Below is a small trained network, with its code and all its weights. Each question gives an input and a class and asks what happens when units are switched off, that is, made to give their printed mean instead of their output.

import numpy as np


def w(rows, s, z=0):
    codes = np.array(rows[::2]) - 128.0
    scale = np.full(codes.shape[1], s)
    scale[-1] = z or s
    return codes * scale


def f(y):
    return y / 2 * (1 + np.tanh(0.7978845608 * (y + 0.044715 * y**3)))


def log_softmax(a):
    a = a - a.max(-1, keepdims=True)
    return a - np.log(np.exp(a).sum(-1, keepdims=True))


def net(x, mask):
    res = np.array(x, float).reshape(1, 8) / 4 @ E
    y = f(res @ A[0][:, :-1].T + A[0][:, -1])
    res = res + np.where(mask, y, B[0][:, -1]) @ B[0][:, :-1]
    return log_softmax(res[-1] @ U[:, :-1].T + U[:, -1])


A, B = {}, {}
E = w([
[143,132,152,57,3,133,134,74],'x0',
[28,156,138,138,97,77,53,138],'x1',
[158,76,83,122,78,73,146,254],'x2',
[127,134,125,121,132,127,128,133],'x3',
[175,203,36,152,138,51,127,54],'x4',
[127,126,127,128,126,129,129,127],'x5',
[155,46,117,58,186,88,42,60],'x6',
[160,147,248,139,142,47,158,136],'x7',
],0.0076)
A[0] = w([
[128,137,136,77,71,130,125,112,73],'n0',
[112,137,106,92,53,83,169,76,68],'n1',
[112,121,53,108,110,181,120,115,46],'n2',
[125,135,212,161,120,91,168,104,103],'n3',
[96,112,113,162,190,126,125,147,67],'n4',
[70,122,137,151,100,99,61,127,127],'n5',
[169,150,198,112,138,80,130,140,41],'n6',
[147,103,203,136,126,66,166,128,114],'n7',
[254,80,108,144,163,197,161,146,203],'n8',
[169,116,146,79,65,161,135,108,124],'n9',
[171,120,81,133,102,103,104,201,125],'n10',
[135,135,111,156,198,127,126,156,58],'n11',
[117,127,128,100,54,126,134,88,72],'n12',
[116,154,102,154,106,85,106,103,188],'n13',
[171,158,94,151,118,79,135,103,206],'n14',
[68,182,176,128,179,179,135,75,173],'n15',
[97,57,148,115,109,137,136,184,134],'n16',
[155,94,117,98,163,116,81,132,55],'n17',
[117,130,53,128,110,172,107,121,28],'n18',
[149,96,122,82,157,82,99,109,48],'n19',
[152,131,143,84,93,132,98,118,68],'n20',
[134,81,108,124,109,87,135,177,100],'n21',
[90,83,224,111,128,196,99,153,87],'n22',
[165,88,152,99,152,120,70,118,72],'n23',
[91,120,91,186,200,97,146,137,52],'n24',
[125,116,139,102,73,151,128,127,87],'n25',
[85,75,90,107,116,220,110,147,100],'n26',
[147,110,103,114,113,33,148,183,171],'n27',
[143,91,123,101,151,112,81,116,4],'n28',
[113,100,110,188,167,125,120,135,42],'n29',
[136,83,146,109,161,134,73,91,67],'n30',
[133,117,87,125,135,54,102,105,55],'n31',
[121,98,203,122,129,147,105,148,83],'n32',
[128,69,131,75,144,121,112,115,128],'n33',
[47,153,116,137,112,89,37,190,107],'n34',
[122,201,139,191,90,179,165,153,18],'n35',
],0.01,0.0034)
B[0] = w([
[156,73,182,146,188,154,133,189,164],'n0',
[184,84,143,118,209,128,113,218,176],'n1',
[46,79,141,174,158,43,104,87,172],'n2',
[94,123,104,171,142,109,113,105,204],'n3',
[220,72,236,104,180,94,87,185,168],'n4',
[111,152,201,16,86,114,208,115,188],'n5',
[17,40,96,200,176,39,77,84,177],'n6',
[11,121,118,150,172,86,81,103,207],'n7',
[54,177,210,2,93,88,189,73,254],'n8',
[146,78,173,87,180,110,122,159,191],'n9',
[173,102,122,130,72,186,62,32,190],'n10',
[166,61,170,89,181,147,106,192,169],'n11',
[224,29,195,125,202,130,78,219,171],'n12',
[174,191,132,82,163,136,155,131,172],'n13',
[140,203,48,84,193,119,139,150,190],'n14',
[208,95,132,145,72,200,79,42,231],'n15',
[180,200,76,123,156,166,117,85,217],'n16',
[146,128,138,170,64,129,195,194,159],'n17',
[14,79,126,169,163,50,97,124,164],'n18',
[90,137,97,216,73,180,195,170,170],'n19',
[170,89,143,152,131,131,135,174,149],'n20',
[154,111,142,159,89,207,46,70,176],'n21',
[195,239,19,85,190,147,120,164,246],'n22',
[99,148,114,176,69,140,168,178,168],'n23',
[193,85,184,132,181,157,115,200,184],'n24',
[163,109,119,149,169,113,121,163,160],'n25',
[36,134,70,147,192,58,87,106,210],'n26',
[163,116,100,144,115,172,98,43,213],'n27',
[94,89,140,195,51,137,181,182,151],'n28',
[135,73,181,100,161,141,119,187,152],'n29',
[147,146,118,189,36,164,159,159,170],'n30',
[140,179,94,132,122,136,163,145,168],'n31',
[114,168,49,110,182,82,105,120,187],'n32',
[132,194,112,178,75,157,181,180,174],'n33',
[118,155,192,34,78,87,180,78,226],'n34',
[90,144,126,237,32,151,217,205,222],'n35',
],0.0067,0.0075)
U = w([
[176,44,216,115,193,140,107,239,103],'0',
[91,142,117,228,27,159,213,215,99],'1',
[153,218,22,96,197,123,124,142,108],'2',
[2,62,116,185,163,44,84,74,100],'3',
[123,125,148,109,123,140,137,112,247],'4',
[83,142,229,7,82,115,191,82,86],'5',
[179,95,139,163,81,224,61,20,99],'6',
],0.01,0.016)

Each question gives the input, the list of numbers given to net, and the class t.
The units are the neurons (one row each of A and B). Each row of codes is followed by its name. A weight is (code - 128) times the scale printed after its matrix; where a second scale follows, it is the last column's (A, B and U).
mask holds one flag per neuron, in row order. A switched-off neuron (its flag False) gives its mean, the last column of its row in B, instead of its output. The means were averaged over made-up inputs and are rounded, as every weight is.
A unit's drop is (log p(t) with every unit on - log p(t) with that unit switched off) / (log p(t) with every unit on - log p(t) with every unit switched off).
The circuit of an input: a set's keep is (log p(t) with only the set's units on - log p(t) with every unit switched off) / (log p(t) with every unit on - log p(t) with every unit switched off). Starting from the 12 units with the biggest drops (on a tie, the unit counted first), units are removed one at a time, each time the one whose removal leaves the highest keep (on an exact tie, the one counted first), for as long as the keep stays at least 0.8.
units of the circuit, in order: the units of the circuit, biggest drop first
top k neurons: the k neurons with the biggest drops, biggest first
drop when u is switched off: that unit's drop, to one decimal
input [2,-1,7,3,5,-5,1,-3], class 6: top neuron -> (n10)
input [3,5,8,2,-6,1,5,4], class 6: units of the circuit, in order -> (n21 n27)
input [8,6,3,5,8,2,6,-6], class 0: units of the circuit, in order -> (n12 n1)
input [4,7,8,3,2,0,-4,7], class 6: units of the circuit, in order -> (n27 n10)
input [4,5,-3,-7,-5,-2,4,-8], class 3: top 2 neurons -> (n26 n2)
input [3,-7,-5,4,-7,5,4,3], class 2: top 2 neurons -> (n22 n32)
input [6,-2,7,3,-1,-7,6,-6], class 6: top 3 neurons -> (n10 n21 n27)
input [2,-7,0,5,-1,1,2,8], class 3: units of the circuit, in order -> (n6 n7)
input [-8,1,7,7,3,-8,-6,6], class 0: top 2 neurons -> (n24 n11)
input [7,-1,8,2,0,2,2,-5], class 6: top 2 neurons -> (n10 n21)
input [3,6,-4,-8,-8,-5,-5,-7], class 2: top 2 neurons -> (n22 n26)
input [-3,7,-2,5,-8,-5,1,8], class 2: top 2 neurons -> (n22 n32)
input [-8,6,6,-4,-5,7,-8,-5], class 0: top 4 neurons -> (n4 n24 n29 n11)
input [5,8,6,0,-6,-1,-7,3], class 5: units of the circuit, in order -> (n34)
input [-6,-8,-8,3,-6,7,2,-8], class 3: top 3 neurons -> (n26 n2 n18)
input [2,-6,-4,-5,3,-7,3,-4], class 5: top 2 neurons -> (n8 n22)
input [-8,2,-5,7,5,-3,-8,1], class 0: units of the circuit, in order -> (n24 n4)
input [-2,8,0,-5,5,2,7,-4], class 5: top 4 neurons -> (n34 n5 n35 n13)
input [8,-8,4,2,2,-8,-6,-6], class 0: units of the circuit, in order -> (n12 n9)
input [2,7,-7,-5,-1,5,-1,-4], class 5: units of the circuit, in order -> (n5)
input [4,2,4,2,3,8,0,-1], class 0: units of the circuit, in order -> (n1 n12)
input [-4,3,-8,0,6,-3,3,2], class 6: drop when n22 is switched off -> 0.3
input [6,-3,-3,1,-1,-1,-5,4], class 0: drop when n12 is switched off -> 0.1
input [7,-7,-8,-4,8,-4,6,8], class 2: drop when n1 is switched off -> 0.5
